Each row has a class, written as a number after it.
[-123 -185  -65  134  -14 -233 -114   22  -99 -402  279  120 -399  185
  286  417   39  137  457 -628  -57   86  511  383  531 -139  282 -128
 -518  436 -283   53  402  196  171 -346 -315  300   53  -62  -80 -220
  190] : 8
[ 258 -210  468  -50  -57  196   94 -147  -48  -58  -93  122 -197  -51
  -62 -149  206  -41 -160   86 -202  212  227  124  -77  104   20  -53
 -114  152   65   56  332    8 -313  475  692 -280  -46   20 -189  184
 -205] : 2
[-110 -121  175 -173  207   53   66  174  131  143  272   70  -72  128
  -58   18  -22 -450  -63 -141  -28   94   36  399  162 -239  -34   35
 -459 -329  -24 -254  -63  206 -106  112 -200   -8  -59  -66 -151 -104
  -39] : 4
[  44  -80   94  146   13  240  125 -126 -296 -221  -64  322 -526   66
  -97   76  -41 -253  252 -238  -51  172 -314 -242   29 -249 -477  614
 -224   30  159   -9  353 -119 -309  684  241  619 -305 -163   28   14
  415] : 5
[-149   16 -317 -194  -52   51  343  -84  259  369 -113   55  115  217
  296   -7  -40   46  220  415  219  114  142 -129  -65    7 -183 -319
  -61  -34  -33 -127  241  328 -364  460 -292 -113  -27  -66 -331   64
  -47] : 9
[  69  -47  154   -7   38  215  428   29   22 -178 -431  118 -195  -20
  384  121  109  268 -144  294 -270    0  147  212  -40   83   -8  -23
   80  310 -129  176  271  336   27  204    4 -104   50  -12 -303  156
 -110] : 6
[ -83  -54  186   62  244  339 -175   57  -92  -22 -152  367 -121 -104
    3 -186  303   18   77  109 -478   37 -162  -63 -253  657  -79   10
 -143  212    4 -177  152  -10 -266 -108  801 -245  -94  121  -99  -39
 -140] : 4
[-128   88  218 -199   39    0 -141 -167   65  -38 -163 -189   32  -23
  202   86  462  137  266 -109  258 -109    1  -21 -448   -5  198 -232
  116  301  192  286  -59  -69 -177 -487 -420  -16  296  245  -17  -20
  -12] : 4
[ -15   40  -47  -56  179   -6  157  -63  -13  189 -372 -170  -43  -87
  136  175    6 -382  216 -194   46  411  332 -120  285   24 -106 -158
 -352    1  129 -200 -372  367 -137  378   12 -217   41 -199 -216  377
  -97] : 8
[ 171  -25  209 -225   92  585  208  -45  -99 -363 -328  -62 -143   98
  191 -111   40   76  228  156 -290   46   26   47  250   29 -132 -204
  139   -1   21   75  634  154  -11  167   28  317   64   32 -138  245
 -242] : 0
[  80 -129 -132  -99  -61   63  -59  -65   -5 -192   14   74  -44  102
 -231  -89  235   22  -11   36 -418  -59   77 -101  164  444  136 -155
  274   60   60  -76  355   33  -54  359  280 -117   93   53 -115 -140
 -176] : 3
[-260  -35  219   15  299  -13  179   51  -56  326 -167  106  -28 -111
  161  -36  108  405 -155 -171  422  554 -355 -269 -116 -369   40  370
 -406  161  -20  158 -488 -210  -34 -515  -13   61  139  -31   98   23
   46] : 3
[-166   28  140  300  182 -223   28  346  -11  -29 -223    3   -8 -235
  378  139   38  313  -66  498 -256  287  216  -42 -364  162  -30 -134
 -137  354  -80   82 -136  259  351 -421  353   22   60  224 -123 -281
 -160] : 3
[ 111   -4 -210 -175   68  262  443 -165  144   72  -71   77  229  250
   80 -220  123   30   80 -473  141 -481  -23 -104  141   -1  172 -388
  264 -101   -9 -115  -20  270 -385  224  -33  -35  -39  -48 -103  -89
 -194] : 2
[ 231  145  337 -255 -139  267    7 -377  -67   18 -179  101 -217  413
  144 -249   14 -307 -124   27 -163  353  -67  -99 -443  217  210  189
  514  -80  108  -54  673 -298 -264  532  242 -291  154   36  321  349
   21] : 6
[ -92   83  154  -18  -88 -289   16  -22  -79  111  205 -383 -145  -43
 -173  -92   50  244 -152 -107 -166  -90  300   11  390  -22   77   -6
 -487  254  -97 -107 -218  199   75  409  503 -397  -48   16 -345   39
   31] : 0
[ -61  174 -118  149  -86  400   60   27   28  382  -17   70    0   -7
  141  152  -10  147  347   84  121  200 -289 -262 -333   77  -68   17
  281   38  130  219   66 -338 -275   83 -184  -82 -278 -190   19  126
   48] : 2
[-161 -205   39  354  389   -7  288   85 -147  121   76   92    0 -160
 -347  -85 -344  -81  217 -371  523 -286  342  109  177 -150  181  329
 -326 -179  283  -90 -594    2  450 -224 -358  306   21   -2  -65 -202
   95] : 7
[-202  -96 -302  -32   82  101  322  -19  230  209    7 -204 -205  180
  151  276   70 -280  415 -341  254  171   24   20 -331  151  308 -198
  -34  222  -84  -56  -66  168 -128  380 -445 -337    4  -67   39   15
   21] : 2
[ 319 -538  -20 -299  -82  102   24   45  -85  127  -82   46   11  184
  192 -211  -36 -298 -118 -160 -270  576  187  409  438 -141  318 -191
  -88  257 -141  -99  321    2 -223  551 -286   53  173  -20  208  205
 -204] : 6
[  51  260  174  226  244 -289   59  145   52 -148   90  142 -150  -53
   53   84  -41  500  132  113  176  158  -49 -111 -152 -245 -231  246
  107  -10  -54  119 -250  125  155 -149  410   44 -150  -40 -245 -252
 -112] : 7
[ 114  226 -328  301  -16  156 -271  -12  -60  197  238  458 -370 -170
   29  235  -74 -188  123 -201 -129 -139  -17  -77 -181    8  -58   48
   -8   55   87 -248   -8 -228   12  103  -82   16   -2    7  566  -55
 -275] : 8
[ 389   41  372  -29  209  261  272 -164 -223  142 -193  282 -526 -202
  527 -116    4 -335  -16 -261 -140 -232   63  183 -423   94  -27  -96
   57  369   18 -107  -16  -53 -322   32 -143 -386   54  136  543    7
  176] : 8
[ 343  184 -218 -182  126  184  211   97  418  361 -106  -44   96   26
  152 -114    9   -6  -55  140 -343 -169   34  109  271 -417 -161 -162
  471 -281 -220  -49  274  327 -173  198   35 -298 -241 -132  -19  109
 -155] : 9
[ 123  398  292 -100 -229 -240 -394  157   89  202  206   26  -78 -102
  577  236 -140  305 -168  257  -21  570 -242 -115 -152 -276 -167   45
 -423    3  -66  -50  -88 -303   38  183 -167 -107   36  130 -265  124
  121] : 6
[ -52 -405 -318  189   52 -130  287  127  114  -10  208  105  202   27
 -228 -109  -35 -133 -129  -41  -65  261    1  -18  197    2  229  -74
 -116 -213  -14 -156 -199   69   39  140   33  119  130  -64  -43 -213
  154] : 7
[ 161  183 -108 -333  126  191   -3    4  203  516   68 -207    3  -62
  214 -195  120  -11 -289  214 -102 -167  156   77 -116  267 -133 -232
  457   45  -93 -106  -86  120 -238  409 -216 -370 -148  -33  148  177
 -169] : 9
[-273 -430  -73  120   -2 -184  -17  205 -165  -42  196   77  -98   31
  280   75 -104  202 -114  171 -334 -332  -59   43 -329  -14 -585  177
 -101   76    6  -60   50 -175  743  368 -412  717  -18  224  -84 -294
    2] : 7
[ 198  142  -45 -197  412  448 -391 -147 -117  -91  -40  -19  -53   55
  157  153   59 -141   66 -463 -414  194  235  128  113  259 -182  -59
  138  439  -24  -89  276  201   68  212   -1  -49   99  -32  420  315
 -140] : 0
[-346  148 -139 -210  157 -142  148  321  199  196 -251 -143  345   18
 -233   83   54  283   29   38  330    7 -325  117  122  -48  -17  -45
 -114  -37   41  150  -41  540 -248 -180   36  -84 -161  -78 -519 -158
  -69] : 0
[ 409  180  120  -24  152  101  200 -151 -128 -116 -275  199 -408    9
   86  -27  -36  -62  207  146 -252   77  409   55  170   -6  -77 -230
   -1  149 -122 -128  389  356 -348   93  461 -281  -34  -33  139   85
 -341] : 6
[  86  -17   89 -146  115  182  -61  -66 -173  131 -184  -97 -394 -245
  -18   12   73  -29   92   21  -51  123   49  -27  131   29 -200  -81
  215  222  166   29   -8  -39    2  276  -58   30   89  -18   34  185
 -206] : 1
[-107  -37  352   29  322  144  -96  -29  -18   54 -124 -178 -225  174
 -182   25   29 -197  -16 -343 -286 -165  304  -49  -80   31  181  149
 -247 -175  171  -60  213  191   50   52  414  -79 -103  134   46  258
  124] : 1
[ 461   74  346  148  137   25 -189  120 -115   70  -63  164 -173  -94
   84  132 -263   78 -218  -33 -185  151   15  202 -201 -107 -106  115
  301 -118  196  165  238  101 -151 -560  405 -218 -103  113  161  257
   74] : 1
[ 291  109   11  127  302  185  -54   50   69  158  -50  175 -139  -20
   21 -120 -260  -99   64  173  -83   53  128 -125   27  -58 -219   75
  156 -167  -70 -270   67  214 -297  151  439 -251 -331 -235  124  139
  112] : 8
[-303 -238 -233 -227 -253  140  281 -247  -83  392 -392  -41   88  304
  383  173 -154 -270  -73 -308  342  225  203  -90 -179  265  222 -283
 -491  309  -56  -70  153  113  -64 -101 -259  -80  110   27  242  320
   55] : 4
[ 187 -111  -90  209  245 -529   75  -84 -250 -469  218 -154 -184  342
  -83  112  -28  114   67 -411 -267  109  400  174  620   46  -43   -7
 -183  214 -259  -97 -185  340   53  426  288  141  226 -327 -399 -147
 -403] : 8
[-318 -158  -15 -266  -92  425   79 -149   73   72   80 -241  352  348
  -69 -257  113 -360 -191 -140  138  197  128  160  155  395  338   45
 -216  177   25  -58  155   79  -31  748  123  245 -313   62 -322  312
  -61] : 9
[  28   90   31  164  143  302    5   77  144  168 -238  144   97 -215
  -57 -457   29 -106  121  654   82  -28  -72 -283 -733   -9  239   19
  280  317   34 -135 -346  -40 -231  297  343 -231  -79  129  476 -135
   72] : 5
[-262   62 -222 -174  495  257  -50 -146  -49  131 -228 -271  -25  411
  225  140   46 -170  307 -381  208  779  223 -346  374  182  155 -181
 -198  289   20 -100 -480  210   46  152  118  275  213   59 -291  298
 -558] : 9
[ -93   33  -87 -151   74   16   33   -3 -125   19 -139  -50   62  294
  308 -151   77 -158 -220   12 -119   57  209   86  -56  330  -82 -209
  216  170   57 -409  309  741 -143 -271  254 -372  189  165  236   57
 -179] : 9
[ 192  170  -52  275   70 -221   58  -56  -78 -127  -48  108  -57  -81
 -228   84   50  -11   93 -347   17  338 -172    7  291 -243  270  164
   93  -28  100   25  -53  231   27 -472  421 -279   91    3 -131  -13
  145] : 5
[ 199  -29  358 -309  181  232   50  -87 -133  120 -220 -116 -278 -119
  133  -43  266 -268 -191 -108  -95   -1  -22  356 -110   37 -334  196
  136  162  125   -4  310  285 -261  272 -115 -183 -113  -54  177  366
 -205] : 1
[-146 -194   70  128  -45  337  329  -48 -103 -163 -243  -85  195 -107
  437  -35   37 -165   62 -251   80 -179  241   71  182   45  -45 -105
 -257  133   54   -6  354  352   62 -500 -128  124  -19  176  -20   -5
  243] : 3
[ -34  232   94    4 -313 -219  215  -60  105  231   82  155 -526   11
  192  323   51  -27 -247  252 -225  108   16 -103 -343 -225   47  329
 -609  338  -42 -150  363 -101  -98  446  117  102  -50  -63   64   90
  125] : 1
[ -63 -303 -364  214 -131   25  520  142  -88 -100  -17  -27   14  -55
  -87  198  -38   16  -40  324 -246   18  553  105  164 -119   91 -408
  143  520  -26  178 -337  159  -43  514 -180  267  138 -181  120 -165
 -574] : 6
[ -27 -128  213  -20  -44  -90  -22   99  -18   26 -102  -49  -19 -182
 -235  -21  -30 -146  -55 -129  115 -422  -70  132  -14 -178 -276  295
 -602 -369  182 -118 -171   28  223  211 -253  409  -23   56 -451    7
  236] : 9
[ 285  332   61  142  310 -264  213  -51  -23  191  168  -87 -224  -85
  213   13  193 -361  145 -520 -360 -284  455  431  208 -215  183 -337
 -422   24 -164 -225 -173  461 -438 -521    0 -267  228  -67  254  -76
 -180] : 1
[ 185 -224  -43 -169 -147  -25  729  336  280 -160  181  136    1 -130
 -162  -79   62    4  204  348 -264  232 -219   81 -230 -173 -116  -95
  -38 -113   57 -287 -135   11 -208  570 -321   60  532 -218 -297 -367
 -118] : 1
[ 360  345  168    7  449  227 -326   -6 -132  -10  289   64 -152  417
   66 -127 -298   22 -192 -415  -80  297 -195  191  187 -165   97  131
  209  -41 -232   20 -294   69  -88 -380  565  114  -93  -34   17  -24
  153] : 7
[  13 -311  -59  383  135 -427  -93  133 -345 -494 -426 -370   82  -32
 -142 -105 -295  148  286  -45 -137 -351  223 -215   29  490 -279    2
 -263  324 -120 -120  -91  405  257 -193  899  105 -107  163 -276 -132
 -181] : 1
[-344 -158 -276  -14   62 -169  121   91   58 -292 -294  -58    9   59
  304  301  152   59   57  -26  -76 -168  373 -146   29  196  -40 -246
 -430  193  -82   91 -349  337  133   89 -214  438  184  227  -98  -71
 -199] : 5
[-375   47  430 -111  -39  112 -598  147  -78  440 -172  135 -339 -354
  559    9   90  275  -14  378  -44   24  182   95 -610 -148 -216  -39
 -251  592   36   56 -119 -226  363  -39 -258 -146  256  348  383  -45
   49] : 1
[  48 -370  311  121 -140  119 -242  -28 -300   82 -291  277   45 -163
   35 -124 -174  138 -273  -42  270  289 -345   69 -264  135   88  237
   24  416  273  387 -409 -459  -76  230  239  182   28  140 -254  148
  271] : 4
[-432 -174  -36  207  -66  -55  184  163  -99 -116 -161  334 -120   -7
   68  171  -35  359  183  597 -153  436  137 -131  -77  164 -113 -103
 -347   94   -9   88  -25   87  211  382   67 -125 -106  -51  -73   62
 -142] : 9
[  94  -30 -239  122   12  279  220   17  248 -701  -43   93   89   68
 -635  139    3 -284  278  103 -133  -63   38 -184  325   84   35 -198
  502 -406  220   -5  475  350  -59  312  513  262 -167  -98 -467 -189
  -13] : 9
[  -1  -87  200  114  265  224 -222 -179 -357    3  464 -154 -109  236
   65   -1 -146 -407 -179 -437 -364  268  403  -23  227  231   40 -333
 -302  -35 -117 -304   26  -34  172 -306  490   76 -198   87  130  185
  -33] : 6
[ 278   42  455   79 -191  -67 -124 -111 -387  221   96   99 -352  155
  370 -157   40  490  -46 -292   57  129 -427  172 -104 -384  127  179
 -446   83  -61  100  308 -238   77 -423  -57  156   76  230 -145   24
  282] : 4
[-139 -198 -175  -66  -54  247   40   -6  -78  195  -77 -146  218  380
  155  104 -167 -222   -6 -101  216  -20  362  -45   57  178  192 -186
    0  199  179   42   17  197 -454  239 -430  195   34 -200  105  162
    4] : 0
[-267 -290   -5 -158  122  -42   74  124   47  -43 -377   34  -44   46
   59  115   77  -51  293  385  193   75  247 -100 -271  562  139 -201
 -266  350   12   47 -304  133 -146  247 -171 -188  -82   88 -149 -136
 -233] : 4
[ 174 -250  153 -248 -100  326  209  -95   11  168  172  129  -61  134
  354  -99 -106 -157 -239 -328 -146 -490  210  470   20  -22   92 -306
  263   17   11   19  579   16 -230  290 -367  221 -196  -48  -48  285
  143] : 5
[ 372  168    4   92  102   74  152 -249 -158  142   80  195   53   41
  -75 -135  -51  -22  -65 -119  -65  609 -104  -93  -18 -106 -274  -89
   -1 -316  -51 -114 -105   38  -89 -212  465 -111  127 -142   42  199
    1] : 9
[ 258 -181   53  299  331  330  302  -16 -117 -104   45   96 -115  -22
 -171 -165   54 -285  248 -487  119  514 -235   63  249  -75  122  262
  -42 -175   81 -126 -280  124   11 -118  397   95   15  -64 -300   -4
   28] : 7
[ -38 -118   80  274  -71 -192 -210  170 -114  -99  301   40  -93   57
   74  144 -319  308   50 -370   48 -243  473  192  419 -115  169  -81
 -778  254 -136  -63  105  319  447   74  266 -130  -68  386 -270 -445
   20] : 0
[ 301 -195  478 -211  153 -110  510  101 -140  274   45 -348  -56   67
  199 -533   48  265 -257  127  -91 -135  498  551 -212  256  304  -23
 -129  414 -222  -53   84  258 -121  234  -33 -301   20   12   81   26
 -224] : 0
[-289  120  -78  336  169 -356  -49  149 -266  131  114   22 -457  196
  290   41 -234  137  272 -106 -230  107  617  -64  304  -36  -27  -16
 -460  348 -317 -205 -537  287  399  481  331 -280    8   11  242 -362
 -346] : 0
[  -9 -101 -356  -60  -65 -189  -59   51  292 -109  112  185  131 -148
 -503  207  -55   74  155  165   10 -395  -37 -250 -140   51   47  100
 -110  284   31 -181 -139 -301  176  481 -117  187  -48  -22 -301 -299
 -240] : 6
[-171  -50  -86  126  -80 -193  401   98 -106  163  312  -53  -27  -93
   72  -82 -262  -28  -69  285  160  354  101  111   58  -77 -225   84
 -189 -195  -53 -190  217 -103  112  278 -369  369  -21 -207   11  -46
  -41] : 6
[  35  -38  192  -84   93  -36  409   16  -17 -113 -102   51 -351   50
 -139   39   -6  -39 -288  182 -360  -92  144  -28  -56  -31 -200  -70
  216 -114 -105  -50  242   32  -90   71  415  146   54 -441   84   28
 -184] : 7
[ 242  -37  -55   73  -35   28  124  363   17  129  323  -70 -508 -285
   11    5  108 -117   11   16 -279  532  309  528   95   -3  175 -263
 -202  361 -183  -28 -292  241 -302  619  148 -141  346   31   63 -265
 -245] : 5
[ -37 -168  -27  -68  -60   12  111 -127  -29  348   31   -6   28  153
  423  -60   51 -246  -53 -447  249  240  246  311  115 -103  341 -192
   15   16   53   21  -16  193 -409 -397 -447 -206  212  -19  323  294
  164] : 1
[ 179  -73  307  -35   33   66  358  -39  -67 -297   84  -22 -211  -18
  -63 -299   90   24  242  178  -38  129  259  116   81 -116  -88 -220
 -133  -36 -120 -145  149  186  -48 -158  568   26   60   99 -151 -189
 -355] : 4
[ -56 -120   47  -24  137  -31  -10  115 -139   35  212  -60  115  195
   16 -113  268 -115 -312 -146  -98  449  -65  402  -63  361  310  -98
 -324  287  -60 -159 -303  375 -278  -84  193 -163  226   39 -103  -55
 -166] : 4
[   9 -202  153   59  167  322  171 -222 -185  281  313   12  -99   36
  171  -79   68 -350 -168 -556 -232  122  151  368    2  -42 -101  226
  -61  413   83  -93  286  -79 -192 -122  234  166  -91  -75   83  308
   96] : 4
[-231   91   -5 -244  244  145 -103 -195 -121   14 -427  199   89   77
  277  218  179 -468   76 -527   39  184  257   54  229   15  114 -385
  125  186  229  -47 -237  387  -96 -462 -198 -283  373   12  259  205
 -210] : 5
[-183 -367 -207 -338  306  108   -5  133 -191   95 -109  -90   86  187
  -73  -29   19 -324 -232 -364  -26    8  -91  244  -59  242 -175   63
 -193  463   59 -108 -405  435   28  351  -88  197 -175  262  218  -81
   13] : 7
[-115  -55  185  -66  139   22  -15   12  135 -109  -14 -118  131   23
  108   65   -6  -31  119 -192  303  -38   28   65 -408  -77  329  301
 -319  617  106 -116 -185    8  -24  186 -296   32  -35  -10  -36  177
  280] : 8
[-144  203   27  -85  284  202   62  -74  -24  272 -207  -92   20  140
  427  184 -109  153   72 -246  124  141  117  -25  365 -327 -142 -234
   -1  -46   -8  190   95  283  -63 -498 -191   45  -69  -50 -108  188
  128] : 4
[  14  154   19   18   52  437 -263  -83 -250  202  -83 -178  -97  281
  238  152   66  231  -49 -299 -148  241  196  -92  121  357  152 -224
  -73  182   55  122   82  301   87 -236  350 -258 -169  310    1  288
  -83] : 4
[-129    1  290  -15  108  -49  319 -123 -148 -358 -159 -215   30   80
 -241  -79  103  -43   16  120  -21  -79  140  -35  -86  180 -144  209
 -422 -157  -45   45  186   70  -50 -309  267   41  -17   52  -70   48
 -119] : 6
[ 295  -80  177   73  133  209  422   39 -273  205  -50  -20  -31  189
  163 -197 -321  189   20  346 -121  165  -34 -187   27  126  -59 -356
   40   15  113   41  342 -162 -267  300  342  381 -113   42 -323   52
 -777] : 1
[ 144 -175  168   62 -211  129  -81  -74 -100  -35  212  217  -38  -48
  126  -60  167 -178 -154 -210 -100  105 -317   97 -236  240   15  202
   21  -44   30   59   81 -482   31   76  -60  118    4  207 -162 -143
   98] : 6
[ 167  233 -267   91   -7  -72   47  120  172  294  246  276 -345  -77
 -250  229   -4  220  134   20   57  314 -238  -71  161 -268 -153  233
  437  -75   26  111   30 -117   27  490  106  -43 -176 -169 -309 -372
 -133] : 8
[ 126 -121  -78   25   64  174   48  -76   -6  -55  257   40  -98  -35
  325  -74  -13  -64  196  234   57  -10  351  160 -344  159   52  112
  -50  644 -138  -83  -62 -169  -99  590 -682  -26 -100  -44  647   -2
    2] : 2
[ 120  -79  -19 -177  344  377  -14   36  148   -4 -366  238   -7   27
  137  -34   42  -53  179 -133   68  347 -103  134  -39   17  248   -5
  553  380   -6  -10  186  299  -79 -348   73 -532  138   30  202   13
  -92] : 3
[ 474  148  134  -13  -30   56  431 -322   83  225   74  168 -303   66
   86 -199  -69  303 -183   19 -247 -276  254  394  -75 -426  323  -46
  325  317 -247  177  763 -152 -241  884 -130 -182  -16 -258  272  233
 -149] : 6
[ 251 -253  336 -131  335  224  327  -59    0 -143 -122  185 -439   32
  447  -21  129 -212   -5  170 -287  300  464  446 -109 -188  155  -64
  125  590  -12   95  454  236 -289  -56 -190  -30  327   88  371  -34
  123] : 7
[ 382  -25  -58 -246  301   54  303 -158    1 -115   91  171 -355  -53
  145  -19   23   22  228   60 -258  253  650  298  286    2  155 -784
  286  409 -172 -200   38  471  -67  447 -154 -399  263 -121  248   12
 -372] : 1
